Each row is followed by its class.
[ -7  13   6   2   3 -18  -7  14  21   1 -12  50 -13 -28  -7 -19  13  -3
 -10  20  -8  -6  13  -1   1  -6   1   8  11  13  18  28  -9  22] -> tatug
[  7  -8  -2  -9  -1 -12 -11 -26  11   6   0  58   2  -2  12  -5  10   3
  31  27   0 -33 -13  -7 -22   7  -1  -7   7  15 -16   8  -3 -14] -> gigip
[  2   8  -7  11 -16   8  10   0   5  -5   5  -7   1  -5 -31   9  -4  -4
  43 -24 -11  15   9  11   1   5  12  22  -6  18  26  -9 -28 -23] -> fuzu
[ -1 -11   1  -3   8  -9  -5 -29  18   4  -1  57  -2  -9   6  -2  11   4
  42  26  -4 -31  -4   0 -33   1  11  -8   6  18  -2   7   6 -11] -> fuzu
[ 13   5  11   1 -11  -5   0   1  -6   0  14  10  14   9  -4  11   4   0
  16   3  -8   1  -8  -5  19   2  10  14  -5 -10  23 -12   0  -5] -> tatug
[ 15  -2  -8  -7  -4  -5 -21 -22  15   4   1  68  13   0  20   2  12   2
  27  25 -12 -17  -7  -1 -24  -1  -8  -1   7   8 -11   8 -13 -16] -> Tomi
[ 10  20 -18  23 -23   4  10  16   5 -15  11   9   5  10 -38   6 -16  -4
  18 -23 -19  26   7  14   6   7   3  18  -2  13  12 -14 -16 -18] -> tatug
[-13   3  18 -20  14 -11 -15   2  40  20 -16  64 -14 -38  -4 -35   1  -4
   7  35 -11   3   3   1  -6 -30  -1  14  20  17  13  45  -5  35] -> vug
[ 15  10 -21   3 -26  -5  11  11   5  -6   0 -37   3   5 -27  11  -6   0
  35 -38  -4  13   8   3   3  18 -15  17 -10  14  13 -16 -43 -30] -> rorop
[ -3  -6 -30  12  -8   0  15  -3   1   6 -22 -31   7   1 -33  -4   9   9
  21  -5   3 -10  -7 -10   4   6   0  13  12  11  10   6 -24 -31] -> Tomi
[  6   3  -1   4 -13   5   6   0 -14   2  12   0   8   9   5  12  -4   5
   8   8 -19  -3  -8  -6  14  -6   7  15 -10  -8  13 -14  -3  -5] -> nutud
[  4 -12 -17  -6   6 -15 -15 -33   7   1  -3  23  16   0   5 -15   5   8
  42   5   0 -34 -13  -7 -31  12  -8 -14  -8  15 -22  -3   6 -20] -> rorop
[ 12  11 -22   8 -18   0   3   7  -1 -19   6 -25  16  18 -31  12 -12  -6
  18 -46  -9  13   4  11   5   6  -8   9 -15  17  11 -21 -34 -35] -> rorop
[  6  -8   1  -9  -2  -9 -18 -38  11   5  -8  44   7   4  10 -12  12  -4
  33  25   2 -33 -11  -4 -22   7  -4  -3  15  13 -27   9 -16 -21] -> gigip
[  5 -18  -5  -4   5  -6  -3 -27   7   4   0  45  -2  -6  11  -2  11   2
  45  20   0 -15  -5   0 -31   3   9 -11   2  15  -6   4   5 -18] -> fuzu
[ 14   7 -21  17   1 -18  12  11  15   3 -14 -10  -5 -54 -10 -29  11  11
   8 -10 -22   0  21 -11  10  -5 -11  37   5  19  19   0   1   8] -> Tomi
[  0  11 -26  18 -17   8  14   6 -12  -6   2 -29   2  -9 -30   5 -11   5
  33 -17 -20   2   3   2   5   5   7  27 -14  12  20 -15 -22 -24] -> nutud
[ 10   4 -31  18 -13  11   4   8   7  -7   4  10   3   0 -21  11   1   3
  17 -28  -5  19   7  20   1  -1   3  19   0  16  15  -5 -24 -16] -> Tomi
[ 23   2 -11  16 -24   0  26  13  -9  -6   8 -31  -3   1 -35   2 -11   2
  37 -30 -19  11   1  -3   1   2   1  31 -13  22  10 -17 -25 -26] -> vug
[-41  36  23  -3  -9   6 -31 -16 -12   6  -2  39  35  43 -28 -28   5 -11
 -36   0 -20 -14  -6  13   9 -39   3  -2  20  -2 -16  20 -26  27] -> vak
[ -5  11  -6   3   5  -8   0   7  30   6 -21  32 -10 -37  10 -18   9   4
 -19  20  -7   1  19  -8   6   4  -4  10  18  11   7  21   7  19] -> gigip
[ -6  22   5 -14   6   3 -19   7  15  12  -9  45 -15 -32   6 -13   2  -5
   0  22   0   9  17  -3  12  -6  -3   7  10   9  14  18  -6  14] -> gigip
[-10  16 -20  -6 -20   7 -12   2   6   0  11  25  18  27 -39   1 -16  -1
  30 -24  -2  18  -4  14   8  -2   0   3  -6   7   9  -7 -22 -18] -> rorop
[ 15 -19  13 -14   2   1 -11 -36  14  12   4  85   7  -2  18 -20   4   7
  50  28   6 -26 -16 -14 -26   3 -12   2   5  14 -14  12   6  -4] -> vug
[ 20  -5   7   3  -7   6   3  -6  -1   1  16   3  14  -1   2   5  -3   2
  26  -6 -13   5  -6   0  11 -10   9  25  -3   6  19 -12   1  -1] -> vug
[ -3   9  14   1  -8  -2  -1   2  16  10   4  46 -16 -30   0 -16   0  -3
   1  24 -10   8  15 -11  25  -4  12  22   7   5  12  16   8  25] -> gigip
[-14  15   1  -3   2 -14 -20   1  23   5  -3  41   1 -21  -6 -22   2   0
  -1  17 -22 -13  12  -1   1  -9   0   6   2  17   2  17  -6  23] -> rorop
[ -1  24  13   0  -5  11   0  17 -41  -9  24 -28  22  14 -11  17   3  -7
 -51   0 -50 -13   6  -1   6  -7  22   0 -24 -20  11 -28   4 -11] -> rorop
[-10  15  14  -2   7 -19 -13  13  23  -3 -18  45 -14 -30   5 -13   9  -6
 -20  20  -6  -6  17  -2 -10   3  -8  -4   8  12  14  35 -16  19] -> tatug
[ 18 -23  -4   4  -5  15 -12 -28 -17   8  14  11  17  14  14  -1  -1   9
  41   1  18  10  -3  -4  33  -6  -6  20  12 -14   8 -20  10  -3] -> Tomi
[  1   8 -12  -1 -23   9  12  11 -12   7  13   7   7  19 -47  20  -2  -4
  39 -21  -8   9  -7  12  -9   2  11  13 -11   9   5  -7 -47 -21] -> vak
[  2  -2  17  -4  -7  16   4 -10  -8  12  17  10   5   0  -1  12  -1   2
  36   9  -3  14  -1  -5  18  -1  18  13  -7 -12  25 -12  11  -2] -> fuzu
[-15   1 -11  -7  12 -18 -17   2  21   7 -12  33  -9 -29  -2 -32   5   3
  -3  13  -2   1  20   0  13 -15  -1   5  13  10   9  19   7  26] -> rorop
[  0  21   5   6 -28   9   6  11   0  -2   5  -7   0  12 -52  13  -3 -16
  34  -9 -10   4  -3   9   4  16  11  24  -5  11  14   0 -54 -27] -> tatug
[  6  -4  10  -6   4 -19 -13 -23  13   1  -4  64   3   0   2  -9  22  -4
  23  37  -5 -48 -16  -2 -34   3   4  -8  10  14 -16  15  -9 -10] -> tatug
[  1 -15  11   0   1   3  -4 -30   8  15  12  64  -2 -11  -7 -10  10   4
  62  29 -11 -19  -9   0 -18  -4  25  12  -8  15  -9   6   6   1] -> fuzu
[ 12  -3   7  -2  -4  11   2  -8 -17  11  20  27  21  13   2  13   9   3
  19   6  -9   2 -11  -4  12 -10  18  13  -9 -10   5 -14   5   5] -> vak
[ -8   1  13   6 -18  11   0 -12  -3   3   7 -13   9  -9 -33  -2  -5  -6
  53 -10 -14  13   4   6  14  -2  13  31   0   8  30  -1 -29  -9] -> fuzu
[  4  18  16  -3 -19  12  -7  17   2 -10   4  -8   3   3 -35  16 -16  -9
  34 -32   2   8   4  16   2  13 -35  17  10  12  42   0 -76 -18] -> tatug
[-18   4   5  -6   7  -3   0   9   9  14   0  58 -11 -10 -23 -12   6  -6
 -16  19 -13   5  12   7  -1 -16  23   8   3   0  -5  22  -7  24] -> vak
[ -3  -5   9  -3  -1  -3   7  14   7   8   3  32 -11 -19  -4 -20   2  -3
 -20  26 -25   0  10  -5   1  -8  12  11   9  12   5  17   0  16] -> vug
[ 15  21 -35  29 -34  -4  20  16  -8 -13   3 -32  13   2 -21   7  19   4
   6 -47 -31  11   0  17  13 -13  18  40 -20  20  25 -17 -36 -16] -> nutud
[ 10  -8   3   2  -3   4   6  -8  -8   5  12   5   9  -3   4  11   3   5
  33   6  -5  15   1  -6  22  -8  20  14  -4  -7  29 -17  20  -6] -> fuzu
[  8  17  -1  10 -28   0   5  12   1  -9   8   4   3   4 -37   6 -11  -7
  33 -25  -7  24   3   6  11   9  -2  22  -4   7  27  -4 -32 -19] -> tatug
[ -5  19  -4  11 -31   7   5   0  -1  -9   3   3  -5   3 -38   9 -17  -8
  37 -12 -17   0   5   6  -5   4  -1  25  -8  11  13   1 -45 -24] -> nutud
[  7 -12  -2 -11   1 -11  -6 -27   3  10   2  80   6  10  -4  -3  18  -1
  37  27   0 -31 -13  -3 -33  -3  11  -7   2  10 -26   8  -8 -13] -> vak
[ 10 -18   4  -6   7  -6  -6 -38  19   6  -6  59   7   0  17  -6  15   5
  50  26  -1 -30 -12  -5 -38  10  -1  -9   1  17 -21   6  -3 -18] -> fuzu
[  3  12  -3  18  -3 -28   2  17  26  -8 -12  34 -13 -38  17  -8  19  -1
 -17  18 -11   6  16  -9  14  -7  12   7  11  21  32  29   9  26] -> tatug
[  6   9 -16   5 -13   3   1  11   0 -13  11 -16   8   5 -31  10 -17  -5
  23 -33 -11  16   6  12   5  -1  -7   9  -9  15  19 -15 -27 -21] -> rorop
[  0   1   1   5 -11   5   4  -5  -7   5  11   3   4   2   3  12  -7   7
  21  13 -18  -6 -10  -7  11  -5  11  15 -11  -3  13  -5  -5   0] -> nutud
[-11  12   6  -3   5 -12  -2   8  24   7  -6  33  -8 -26  -5  -8  11  -3
 -23  26 -22 -20   5  -2   2  -4  16  10   8  15   5  18  -7  15] -> gigip
[ 12   6  -9   5 -22  10  15   4  -1  -2   3 -13   8  16 -38   3  -3  -2
  25 -27 -15   3  -6   8 -11   3   2  22  -3  20   6  -6 -43 -30] -> vug
[  7 -15 -19 -11  -2 -21 -19 -29   8  -2   0  45  12  15  11 -11   7   4
  33  11  -1 -34  -5   1 -38  13 -14 -20   3  12 -33  -4  -6 -23] -> rorop
[-50  23  17 -29   8 -26 -42 -27 -28  27 -11  34 -13 -14  22 -43   6   5
  -4  24  15 -10  23 -25  13 -25   6 -25  19 -20  10  35  15  36] -> vak
[-15  27  10  10 -13  17  14   8  -9  -1  28  28   8   7 -55  26 -13  -6
  10  -4 -28  -6  -3  15  -8 -18  34  15  -5  -4  26  -8   0   2] -> vak
[-10  11 -16   3  13  -4  -7  14  31  12 -19  39 -10 -22   3 -10  20   3
 -38  32 -23  -9  15   6  -4  -9  12   7  16  14  -8  25 -13  17] -> Tomi
[  7   3   7   5 -14   7  -3  -8  -6   1  24  16  12   6  -5  12  -7  -2
  16   1 -16  20  -9   2  37 -18  26  24   0  -6  24 -11  10   1] -> gigip
[  33  -13   -7   32  -11  -31   37   22  -40  -23  -10 -114  -15  -15
   -3   14   -7   19   35  -20   -8  -39    3  -26  -27   23  -56   -6
    7   22   13  -26  -25  -27] -> tatug
[  4  11  -5  -9 -22  16  13  21   3   4   2  -1   2   0 -30  15  -4  -6
  17 -20  -9  22  -1   9 -13  12   0  14  -8   8  28   6 -42 -24] -> vug
[  7  12  -3   3 -16 -11   2  11  -3  -1  14 -10  23  14  -4  16   2   2
   1 -10 -20  11 -12   4  11   4  13   7 -10 -11  21 -15   0  -4] -> tatug
[  3 -11 -22   1  -2  -4  -9 -29   6   3  -1  58   3   1  16  -8   4  10
  44  28   0 -38 -15  -5 -29   6  -7 -10   2  21 -19   1   1 -15] -> nutud
[  7   9 -35  12 -22  12  -2  -3 -23  -7  18  -1  22  17 -24   7 -20   8
  50 -57   0  40   6  11   8   3  -8  10  -7  10  19 -26 -23 -27] -> vak
[ -1  16   7   2 -11 -12  -7   7  28  -1  -2  58  -5 -21  -3  -6   2  -6
 -10  28 -27  -4  14  -2   8  -5   6  16  17  15   8  17 -11  11] -> gigip
